Below are the code and all the weights of a small trained network. Each question names an input and a target symbol and asks about switching units off, where a switched-off unit gives its printed mean instead of its output.

import numpy as np


def w(rows, s, z=0):
    codes = np.array(rows[::2]) - 128.0
    scale = np.full(codes.shape[1], s)
    scale[-1] = z or s
    return codes * scale


def norm(h):
    return h / np.sqrt((h * h).mean(-1, keepdims=True) + 1e-5)


def f(y):
    return np.maximum(y, 0)


def softmax(a):
    e = np.exp(a - a.max(-1, keepdims=True))
    return e / e.sum(-1, keepdims=True)


def log_softmax(a):
    a = a - a.max(-1, keepdims=True)
    return a - np.log(np.exp(a).sum(-1, keepdims=True))


def net(x, mask):
    ids = ['αβγδεζηθλμπσφω'.index(c) for c in x.split()]
    T = len(ids)
    res = E[ids] + P[:T]
    u = 0
    for l in range(3):
        q, k, v = (norm(res) @ M[l].T for M in (Q, K, V))
        z = softmax(np.where(np.tri(T) > 0, q @ k.T / 3**0.5, -1e9)) @ v
        res = res + np.where(mask[u], z, O[l][:, -1]) @ O[l][:, :-1]
        u += 1
        y = f(norm(res) @ A[l][:, :-1].T + A[l][:, -1])
        res = res + np.where(mask[u : u + 4], y, B[l][:, -1]) @ B[l][:, :-1]
        u += 4
    return log_softmax(norm(res)[-1] @ U[:, :-1].T + U[:, -1])


Q, K, V, O, A, B = {}, {}, {}, {}, {}, {}
E = w([
[139,103,131,128],'α',
[122,79,122,119],'β',
[169,113,114,129],'γ',
[79,132,85,165],'δ',
[129,178,94,121],'ε',
[119,100,134,99],'ζ',
[171,208,164,126],'η',
[108,198,207,112],'θ',
[111,116,3,149],'λ',
[103,85,128,94],'μ',
[111,124,169,126],'π',
[139,87,93,119],'σ',
[105,120,159,116],'φ',
[112,116,161,119],'ω',
],0.025)
P = w([
[122,84,188,138],'0',
[158,2,186,88],'1',
[123,46,156,41],'2',
[117,79,159,15],'3',
[110,118,122,6],'4',
[128,157,121,17],'5',
[100,191,128,18],'6',
[148,121,110,20],'7',
[145,117,118,18],'8',
],0.0037)
Q[0] = w([
[109,146,120,168],'L0H0',
[62,175,64,18],'L0H0',
[1,141,131,226],'L0H0',
],0.0065)
K[0] = w([
[205,120,170,129],'L0H0',
[109,149,67,19],'L0H0',
[213,3,190,137],'L0H0',
],0.0055)
V[0] = w([
[53,103,156,201],'L0H0',
[48,8,100,76],'L0H0',
[1,240,17,57],'L0H0',
],0.0053)
O[0] = w([
[94,146,112,185,48],'L0H0',
[152,168,172,250,252],'L0H0',
[64,129,124,140,90],'L0H0',
],0.011,0.0032)
A[0] = w([
[135,238,119,156,77],'L0N0',
[206,207,175,170,125],'L0N1',
[67,120,133,54,97],'L0N2',
[48,253,141,133,254],'L0N3',
],0.007,0.0051)
B[0] = w([
[48,220,94,106,161],'L0N0',
[226,63,80,74,236],'L0N1',
[237,61,143,177,183],'L0N2',
[31,1,73,128,254],'L0N3',
],0.0054,0.0034)
Q[1] = w([
[105,249,89,118],'L1H0',
[109,91,141,79],'L1H0',
[94,125,104,132],'L1H0',
],0.011)
K[1] = w([
[206,2,195,140],'L1H0',
[110,188,132,126],'L1H0',
[147,146,142,126],'L1H0',
],0.0089)
V[1] = w([
[170,53,244,96],'L1H0',
[113,131,31,129],'L1H0',
[112,2,29,170],'L1H0',
],0.0062)
O[1] = w([
[134,125,227,118,198],'L1H0',
[82,254,40,71,139],'L1H0',
[42,209,105,210,252],'L1H0',
],0.0083,0.0043)
A[1] = w([
[64,161,211,21,176],'L1N0',
[172,2,59,149,106],'L1N1',
[119,48,105,184,250],'L1N2',
[115,167,122,152,254],'L1N3',
],0.0069,0.0016)
B[1] = w([
[141,168,72,52,200],'L1N0',
[116,217,147,66,248],'L1N1',
[127,255,127,101,252],'L1N2',
[68,131,93,80,194],'L1N3',
],0.0074,0.0034)
Q[2] = w([
[140,28,95,254],'L2H0',
[108,126,119,112],'L2H0',
[163,154,87,46],'L2H0',
],0.0099)
K[2] = w([
[171,1,70,191],'L2H0',
[146,135,163,111],'L2H0',
[81,94,152,17],'L2H0',
],0.0088)
V[2] = w([
[195,139,63,174],'L2H0',
[217,17,18,154],'L2H0',
[222,254,97,79],'L2H0',
],0.0069)
O[2] = w([
[180,253,133,112,112],'L2H0',
[198,231,38,120,24],'L2H0',
[54,205,218,127,252],'L2H0',
],0.0068,0.0041)
A[2] = w([
[138,74,144,157,129],'L2N0',
[151,88,80,44,254],'L2N1',
[247,146,111,149,51],'L2N2',
[162,170,96,131,156],'L2N3',
],0.011,0.0039)
B[2] = w([
[198,172,1,110,161],'L2N0',
[37,140,196,135,253],'L2N1',
[133,117,16,138,188],'L2N2',
[15,111,69,107,176],'L2N3',
],0.0064,0.0046)
U = w([
[149,80,153,165,107],'α',
[113,41,166,36,32],'β',
[114,247,188,181,118],'γ',
[134,105,159,234,164],'δ',
[108,32,175,159,26],'ε',
[145,93,163,170,130],'ζ',
[130,49,146,152,130],'η',
[96,144,32,112,114],'θ',
[45,97,61,65,76],'λ',
[84,167,88,240,77],'μ',
[139,196,152,28,230],'π',
[207,180,97,97,254],'σ',
[167,154,145,189,177],'φ',
[132,63,147,178,108],'ω',
],0.012,0.005)

Each question gives the input, a string of symbols that net reads in full, and the target symbol t.
The units are the heads (3 rows each of Q, K, V and O) and the neurons (one row each of A and B). Each row of codes is followed by its name. A weight is (code - 128) times the scale printed after its matrix; where a second scale follows, it is the last column's (O, A, B and U).
mask holds one flag per unit, layer by layer, with each layer's heads first. A switched-off unit (its flag False) gives its mean, the last column of its rows in O or B, instead of its output. The means were averaged over made-up inputs and are rounded, as every weight is.
A unit's drop is (log p(t) with every unit on - log p(t) with that unit switched off) / (log p(t) with every unit on - log p(t) with every unit switched off).
The circuit of an input: a set's keep is (log p(t) with only the set's units on - log p(t) with every unit switched off) / (log p(t) with every unit on - log p(t) with every unit switched off). Starting from the 12 units with the biggest drops (on a tie, the unit counted first), units are removed one at a time, each time the one whose removal leaves the highest keep (on an exact tie, the one counted first), for as long as the keep stays at least 0.8.
circuit, biggest first: the units of the circuit, biggest drop first
k most important neurons: the k neurons with the biggest drops, biggest first
k most important neurons of layer l: the k neurons of layer l with the biggest drops, biggest first
drop when u is switched off: that unit's drop, to one decimal
input β σ μ ω γ δ σ, target μ: circuit, biggest first : [L0H0]
input φ δ γ σ ε ε α, target λ: 2 most important neurons : [L0N3 L0N0]
input σ α ω ζ γ, target σ: circuit, biggest first : [L0H0 L0N1]
input ω α γ γ γ β ε μ α, target λ: 3 most important neurons : [L0N3 L1N2 L0N0]
input ζ σ γ, target σ: circuit, biggest first : [L0H0 L2H0]
input α α σ ζ α σ α μ, target γ: 2 most important neurons : [L0N1 L1N1]
input π α λ σ φ μ γ, target θ: circuit, biggest first : [L0N1 L2N2]
input η γ ζ ε γ φ η β, target π: 2 most important neurons of layer 1 : [L1N1 L1N0]
input μ σ σ, target γ: 2 most important neurons : [L1N2 L1N1]
input δ σ α β, target μ: circuit, biggest first : [L1H0 L0H0]
input μ ε γ γ γ α α β γ, target λ: 2 most important neurons of layer 1 : [L1N2 L1N1]
input α φ γ β ε γ μ ω, target λ: 2 most important neurons of layer 0 : [L0N3 L0N0]
input σ γ θ, target β: 2 most important neurons : [L0N3 L1N0]
input α ε γ γ γ η γ σ, target π: most important neuron of layer 1 : [L1N1]
input σ α α, target γ: 2 most important neurons of layer 0 : [L0N1 L0N2]
input σ φ θ π θ σ, target β: drop when L1N1 is switched off : 0.1
input δ γ β γ, target μ: drop when L2N2 is switched off : 0.0
input ω β γ γ φ σ σ β, target γ: drop when L0H0 is switched off : 0.3
